Below are the code and all the weights of a small trained network. Each question names an input and a target symbol and asks about switching units off, where a switched-off unit gives its printed mean instead of its output.

import numpy as np


def w(rows, s, z=0):
    codes = np.array(rows[::2]) - 128.0
    scale = np.full(codes.shape[1], s)
    scale[-1] = z or s
    return codes * scale


def norm(h):
    return h / np.sqrt((h * h).mean(-1, keepdims=True) + 1e-5)


def f(y):
    return y / 2 * (1 + np.tanh(0.7978845608 * (y + 0.044715 * y**3)))


def softmax(a):
    e = np.exp(a - a.max(-1, keepdims=True))
    return e / e.sum(-1, keepdims=True)


def log_softmax(a):
    a = a - a.max(-1, keepdims=True)
    return a - np.log(np.exp(a).sum(-1, keepdims=True))


def net(x, mask):
    ids = ['ΓΔΘΞΣβζηλπτψ'.index(c) for c in x.split()]
    T = len(ids)
    res = E[ids] + P[:T]
    r = norm(res)
    for j in range(3):
        rows = slice(2 * j, 2 * j + 2)
        q, k, v = (r @ M[0][rows].T for M in (Q, K, V))
        z = softmax(np.where(np.tri(T) > 0, q @ k.T / 2**0.5, -1e9)) @ v
        o = O[0][rows]
        res = res + np.where(mask[j], z, o[:, -1]) @ o[:, :-1]
    y = f(norm(res) @ A[0][:, :-1].T + A[0][:, -1])
    res = res + np.where(mask[3:15], y, B[0][:, -1]) @ B[0][:, :-1]
    return log_softmax(norm(res)[-1] @ U[:, :-1].T + U[:, -1])


Q, K, V, O, A, B = {}, {}, {}, {}, {}, {}
E = w([
[120,192,128,122],'Γ',
[106,129,176,183],'Δ',
[135,176,75,1],'Θ',
[189,112,120,73],'Ξ',
[97,197,121,101],'Σ',
[119,196,130,125],'β',
[75,118,159,83],'ζ',
[109,162,132,117],'η',
[110,164,134,121],'λ',
[119,194,127,127],'π',
[71,140,80,140],'τ',
[145,63,183,132],'ψ',
],0.018)
P = w([
[198,251,115,4],'0',
[186,239,91,29],'1',
[175,234,81,48],'2',
[152,225,81,56],'3',
[144,206,81,75],'4',
[133,181,87,81],'5',
[124,167,88,113],'6',
[126,156,75,119],'7',
[106,131,81,102],'8',
[109,114,92,123],'9',
[92,98,84,90],'10',
[72,86,117,40],'11',
],0.0043)
Q[0] = w([
[86,208,124,28],'H0',
[177,202,120,113],'H0',
[226,33,118,153],'H1',
[247,96,199,198],'H1',
[163,99,51,112],'H2',
[118,223,60,68],'H2',
],0.011)
K[0] = w([
[155,70,20,109],'H0',
[148,149,128,19],'H0',
[254,163,146,37],'H1',
[204,150,175,38],'H1',
[77,111,152,34],'H2',
[57,93,111,232],'H2',
],0.0087)
V[0] = w([
[107,106,107,108],'H0',
[46,138,174,207],'H0',
[138,159,254,176],'H1',
[167,94,89,200],'H1',
[69,116,117,176],'H2',
[180,143,131,117],'H2',
],0.0093)
O[0] = w([
[83,135,113,158,139],'H0',
[168,254,231,162,69],'H0',
[191,171,188,26,95],'H1',
[80,136,176,118,3],'H1',
[70,188,158,105,123],'H2',
[165,146,85,149,119],'H2',
],0.0079,0.0056)
A[0] = w([
[51,103,191,165,157],'N0',
[159,118,65,156,105],'N1',
[156,186,254,164,103],'N2',
[237,111,152,70,194],'N3',
[73,63,107,218,218],'N4',
[99,70,107,129,102],'N5',
[205,33,166,126,112],'N6',
[181,136,196,249,252],'N7',
[99,53,108,138,133],'N8',
[163,48,55,129,94],'N9',
[126,198,220,89,109],'N10',
[127,142,57,58,147],'N11',
],0.0098,0.0038)
B[0] = w([
[106,221,119,120,159],'N0',
[160,134,172,93,161],'N1',
[131,182,117,2,159],'N2',
[87,146,101,222,196],'N3',
[102,162,97,58,208],'N4',
[109,151,172,119,152],'N5',
[78,135,19,181,134],'N6',
[95,194,121,15,157],'N7',
[88,169,173,132,165],'N8',
[111,97,151,82,185],'N9',
[140,199,104,71,162],'N10',
[140,122,167,114,255],'N11',
],0.0079,0.0065)
U = w([
[183,129,140,159,40],'Γ',
[140,81,147,217,93],'Δ',
[128,39,246,126,65],'Θ',
[129,122,94,68,158],'Ξ',
[170,135,146,177,54],'Σ',
[135,174,215,87,174],'β',
[134,43,96,111,72],'ζ',
[174,153,141,179,33],'η',
[208,89,137,131,42],'λ',
[213,94,142,173,97],'π',
[158,137,53,101,254],'τ',
[58,169,108,194,76],'ψ',
],0.013,0.0064)

Each question gives the input, a string of symbols that net reads in full, and the target symbol t.
The units are the heads (2 rows each of Q, K, V and O) and the neurons (one row each of A and B). Each row of codes is followed by its name. A weight is (code - 128) times the scale printed after its matrix; where a second scale follows, it is the last column's (O, A, B and U).
mask holds one flag per unit, heads first, then neurons. A switched-off unit (its flag False) gives its mean, the last column of its rows in O or B, instead of its output. The means were averaged over made-up inputs and are rounded, as every weight is.
A unit's drop is (log p(t) with every unit on - log p(t) with that unit switched off) / (log p(t) with every unit on - log p(t) with every unit switched off).
The circuit of an input: a set's keep is (log p(t) with only the set's units on - log p(t) with every unit switched off) / (log p(t) with every unit on - log p(t) with every unit switched off). Starting from the 12 units with the biggest drops (on a tie, the unit counted first), units are removed one at a time, each time the one whose removal leaves the highest keep (on an exact tie, the one counted first), for as long as the keep stays at least 0.8.
units of the circuit, in order: the units of the circuit, biggest drop first
unit that matters most: the unit with the biggest drop
top k neurons: the k neurons with the biggest drops, biggest first
heads that matter: for each layer, one digit per head in row order, 1 if its drop is at least 0.15 and else 0, layers parted by /
drop of u: that unit's drop, to one decimal
input η ζ ζ ζ λ Δ Σ λ π Δ ψ, target β: units of the circuit, in order	(H0)
input ζ Σ ζ Γ β η β Σ Δ ζ π, target β: heads that matter	010
input λ Δ ζ λ β η λ β ζ λ η, target β: heads that matter	010
input τ ζ η Γ η λ ζ Γ λ ζ π Γ, target ψ: units of the circuit, in order	(H1; N2)
input ψ λ ζ λ ζ π Γ τ τ η ψ, target ψ: heads that matter	000
input Σ τ ζ π Γ λ, target ψ: top 2 neurons	(N2; N10)
input ζ ζ η λ ζ ζ, target Θ: heads that matter	010
input ψ λ π τ η τ π, target ψ: heads that matter	011
input Θ η ψ ζ Δ λ λ ζ ζ β λ, target β: heads that matter	011
input τ Δ Δ τ, target ψ: units of the circuit, in order	(H0; H1)
input β τ ψ Θ ζ Γ ζ τ ζ β, target ψ: heads that matter	011
input Σ ψ Δ λ τ Σ, target ψ: heads that matter	010
input ζ ψ ζ β λ ζ τ Γ, target ψ: heads that matter	011
input π λ ζ, target Θ: heads that matter	000
input Σ Θ τ ζ ψ ζ ζ, target ψ: units of the circuit, in order	(H1)
input π π τ ζ ζ η β, target ψ: top 2 neurons	(N2; N10)
input ζ Σ τ, target ψ: drop of H1	0.5
input ζ ζ Γ β ζ Θ η τ β λ λ, target ψ: drop of H2	0.2
input ζ Σ Γ τ ζ ψ ψ, target ψ: drop of N3	0.2
input ζ Δ τ λ ζ ζ Δ λ Δ β, target β: unit that matters most	H1
